Below are the code and all the weights of a small trained network. Each question names an input and a class and asks about switching units off, where a switched-off unit gives its printed mean instead of its output.

import numpy as np


def w(rows, s, z=0):
    codes = np.array(rows[::2]) - 128.0
    scale = np.full(codes.shape[1], s)
    scale[-1] = z or s
    return codes * scale


def f(y):
    return np.maximum(y, 0)


def log_softmax(a):
    a = a - a.max(-1, keepdims=True)
    return a - np.log(np.exp(a).sum(-1, keepdims=True))


def net(x, mask):
    res = np.array(x, float).reshape(1, 8) / 4 @ E
    y = f(res @ A[0][:, :-1].T + A[0][:, -1])
    res = res + np.where(mask, y, B[0][:, -1]) @ B[0][:, :-1]
    return log_softmax(res[-1] @ U[:, :-1].T + U[:, -1])


A, B = {}, {}
E = w([
[29,59,7,199,143],'x0',
[138,25,196,87,64],'x1',
[159,107,189,178,89],'x2',
[98,116,141,155,112],'x3',
[172,38,105,254,185],'x4',
[134,121,116,91,56],'x5',
[42,102,199,194,41],'x6',
[27,60,147,113,99],'x7',
],0.0076)
A[0] = w([
[117,184,150,119,6,149],'N0',
[31,164,105,77,100,170],'N1',
[164,22,185,126,96,213],'N2',
[55,82,174,115,114,235],'N3',
[145,144,52,138,194,253],'N4',
[109,104,92,120,134,168],'N5',
],0.011,0.0044)
B[0] = w([
[76,145,227,38,30,227],'N0',
[61,121,120,111,88,205],'N1',
[200,88,54,127,47,244],'N2',
[83,1,113,203,60,227],'N3',
[142,209,78,171,245,231],'N4',
[100,130,62,145,168,165],'N5',
],0.0096,0.011)
U = w([
[228,185,168,124,103,254],'0',
[85,170,198,170,97,44],'1',
[126,58,118,156,62,64],'2',
[49,116,212,53,56,174],'3',
[2,126,91,140,147,115],'4',
],0.0099,0.0043)

Each question gives the input, the list of numbers given to net, and the class t.
The units are the neurons (one row each of A and B). Each row of codes is followed by its name. A weight is (code - 128) times the scale printed after its matrix; where a second scale follows, it is the last column's (A, B and U).
mask holds one flag per neuron, in row order. A switched-off neuron (its flag False) gives its mean, the last column of its row in B, instead of its output. The means were averaged over made-up inputs and are rounded, as every weight is.
A unit's drop is (log p(t) with every unit on - log p(t) with that unit switched off) / (log p(t) with every unit on - log p(t) with every unit switched off).
unit that matters most: the unit with the biggest drop
k most important neurons: the k neurons with the biggest drops, biggest first
drop of u: that unit's drop, to one decimal
input [8,3,-4,5,-4,2,3,7], class 2: unit that matters most -> N3
input [-3,-7,-1,-1,6,-1,4,1], class 0: 4 most important neurons -> N3; N1; N5; N0
input [-8,-8,0,-3,4,8,4,2], class 3: 3 most important neurons -> N4; N0; N2
input [-3,3,7,-7,-1,-1,-1,4], class 2: 3 most important neurons -> N2; N1; N3
input [-5,-4,5,-7,-4,2,5,-6], class 3: 2 most important neurons -> N0; N4
input [5,5,3,-6,-5,-8,7,5], class 2: 2 most important neurons -> N3; N2
input [-6,8,2,2,-4,6,-5,-7], class 3: 2 most important neurons -> N0; N4
input [6,0,4,2,1,-1,-6,-6], class 0: 2 most important neurons -> N3; N1
input [-4,1,-3,-3,6,2,6,-6], class 0: drop of N1 -> 0.2
input [-2,-3,-1,4,8,3,4,-7], class 0: drop of N4 -> 0.0
input [-8,-4,8,-6,-1,-8,6,0], class 3: drop of N4 -> 0.9
